Below are the code and all the weights of a small trained network. Each question names an input and a class and asks about switching units off, where a switched-off unit gives its printed mean instead of its output.

import numpy as np


def w(rows, s, z=0):
    codes = np.array(rows[::2]) - 128.0
    scale = np.full(codes.shape[1], s)
    scale[-1] = z or s
    return codes * scale


def f(y):
    return np.maximum(y, 0)


def log_softmax(a):
    a = a - a.max(-1, keepdims=True)
    return a - np.log(np.exp(a).sum(-1, keepdims=True))


def net(x, mask):
    res = np.array(x, float).reshape(1, 6) / 4 @ E
    y = f(res @ A[0][:, :-1].T + A[0][:, -1])
    res = res + np.where(mask, y, B[0][:, -1]) @ B[0][:, :-1]
    return log_softmax(res[-1] @ U[:, :-1].T + U[:, -1])


A, B = {}, {}
E = w([
[92,14,92,92,254,98,83,102],'x0',
[110,99,134,150,109,99,106,165],'x1',
[153,119,109,154,128,106,109,141],'x2',
[102,37,53,159,59,194,189,106],'x3',
[109,114,140,162,145,130,128,167],'x4',
[232,72,209,83,98,224,64,150],'x5',
],0.0092)
A[0] = w([
[125,55,56,158,79,188,187,117,152],'N0',
[90,87,86,113,193,76,112,115,180],'N1',
[176,120,187,138,80,157,129,138,152],'N2',
[161,25,156,79,179,157,74,112,29],'N3',
[151,144,160,140,89,181,91,141,142],'N4',
[99,205,98,157,92,108,159,139,208],'N5',
[195,140,187,132,60,196,112,161,112],'N6',
[95,212,104,168,84,91,177,135,208],'N7',
[137,104,120,139,86,164,116,100,124],'N8',
[137,159,160,133,147,120,112,154,176],'N9',
[135,184,192,105,170,77,93,138,247],'N10',
[184,9,170,66,193,186,59,118,41],'N11',
[120,69,60,144,87,186,165,125,200],'N12',
[108,139,149,102,160,73,145,135,113],'N13',
[142,78,120,173,77,181,149,124,153],'N14',
[169,176,129,154,123,190,115,162,167],'N15',
[137,125,142,123,92,130,103,169,127],'N16',
[114,91,127,81,150,133,94,134,135],'N17',
[181,140,195,152,63,187,115,144,153],'N18',
[134,201,197,103,178,72,74,140,255],'N19',
[107,161,149,128,170,145,120,130,203],'N20',
[114,180,126,161,96,124,147,127,193],'N21',
[143,125,107,120,90,151,134,147,114],'N22',
[51,85,66,103,225,48,144,81,128],'N23',
[104,218,105,171,62,85,178,133,200],'N24',
[124,133,105,57,125,148,139,137,156],'N25',
],0.013,0.0055)
B[0] = w([
[59,100,118,133,99,213,118,123,221],'N0',
[105,146,106,110,180,111,160,72,217],'N1',
[159,121,111,94,102,127,121,154,197],'N2',
[105,150,185,200,129,122,119,137,208],'N3',
[161,112,107,100,110,134,139,149,188],'N4',
[121,132,170,174,149,107,134,133,217],'N5',
[145,111,86,76,124,155,131,172,224],'N6',
[108,158,182,189,129,129,110,136,233],'N7',
[123,135,122,126,158,147,135,153,164],'N8',
[142,129,136,119,113,106,126,124,176],'N9',
[177,117,138,125,120,31,121,125,234],'N10',
[113,144,216,201,129,103,128,168,239],'N11',
[74,137,109,147,87,184,127,125,213],'N12',
[110,134,116,128,165,99,149,115,171],'N13',
[107,145,121,110,166,158,139,173,193],'N14',
[140,114,117,108,90,129,125,161,185],'N15',
[140,131,113,125,122,126,141,146,160],'N16',
[118,136,139,154,148,125,117,116,170],'N17',
[168,124,94,78,109,136,130,169,220],'N18',
[181,144,139,108,144,4,135,121,253],'N19',
[126,129,113,137,146,89,125,124,172],'N20',
[123,123,159,148,127,124,121,150,190],'N21',
[132,138,132,117,154,145,128,151,155],'N22',
[118,121,75,83,166,138,122,31,252],'N23',
[117,122,185,191,138,114,122,163,239],'N24',
[135,117,118,148,137,114,124,137,148],'N25',
],0.03,0.016)
U = w([
[167,175,210,198,99,37,108,163,253],'0',
[51,150,198,218,97,207,111,175,172],'1',
[167,156,44,53,175,57,147,49,131],'2',
[59,113,10,111,109,205,128,17,89],'3',
[250,121,84,2,59,72,119,179,29],'4',
[121,113,52,19,99,227,145,210,37],'5',
],0.0072,0.0025)

Each question gives the input, the list of numbers given to net, and the class t.
The units are the neurons (one row each of A and B). Each row of codes is followed by its name. A weight is (code - 128) times the scale printed after its matrix; where a second scale follows, it is the last column's (A, B and U).
mask holds one flag per neuron, in row order. A switched-off neuron (its flag False) gives its mean, the last column of its row in B, instead of its output. The means were averaged over made-up inputs and are rounded, as every weight is.
A unit's drop is (log p(t) with every unit on - log p(t) with that unit switched off) / (log p(t) with every unit on - log p(t) with every unit switched off).
The circuit of an input: a set's keep is (log p(t) with only the set's units on - log p(t) with every unit switched off) / (log p(t) with every unit on - log p(t) with every unit switched off). Starting from the 12 units with the biggest drops (on a tie, the unit counted first), units are removed one at a time, each time the one whose removal leaves the highest keep (on an exact tie, the one counted first), for as long as the keep stays at least 0.8.
units of the circuit, in order: the units of the circuit, biggest drop first
top k neurons: the k neurons with the biggest drops, biggest first
drop when u is switched off: that unit's drop, to one decimal
input [7,-7,3,1,-6,0], class 3: units of the circuit, in order : (N23 N19)
input [1,-3,7,-6,-3,-6], class 2: units of the circuit, in order : (N23)
input [1,1,-1,-4,-7,0], class 2: top 2 neurons : (N11 N24)
input [1,0,1,4,-7,-7], class 3: top 2 neurons : (N23 N11)
input [1,-4,3,2,-8,-6], class 3: top 2 neurons : (N23 N11)
input [-8,3,-3,1,6,-1], class 1: top 2 neurons : (N19 N10)
input [0,0,5,5,6,-7], class 1: top 2 neurons : (N24 N7)
input [6,-6,1,6,-5,0], class 3: top 2 neurons : (N23 N24)
input [1,7,8,3,-3,-8], class 3: top 2 neurons : (N23 N11)
input [8,-8,5,3,-6,1], class 1: top 2 neurons : (N11 N3)
input [-3,-4,5,0,0,3], class 4: drop when N18 is switched off : 0.0
input [-5,8,6,1,-7,4], class 5: drop when N19 is switched off : 0.2
input [4,7,-4,1,1,-7], class 3: drop when N19 is switched off : 0.2
input [0,6,-7,3,-6,-1], class 1: top neuron : (N23)
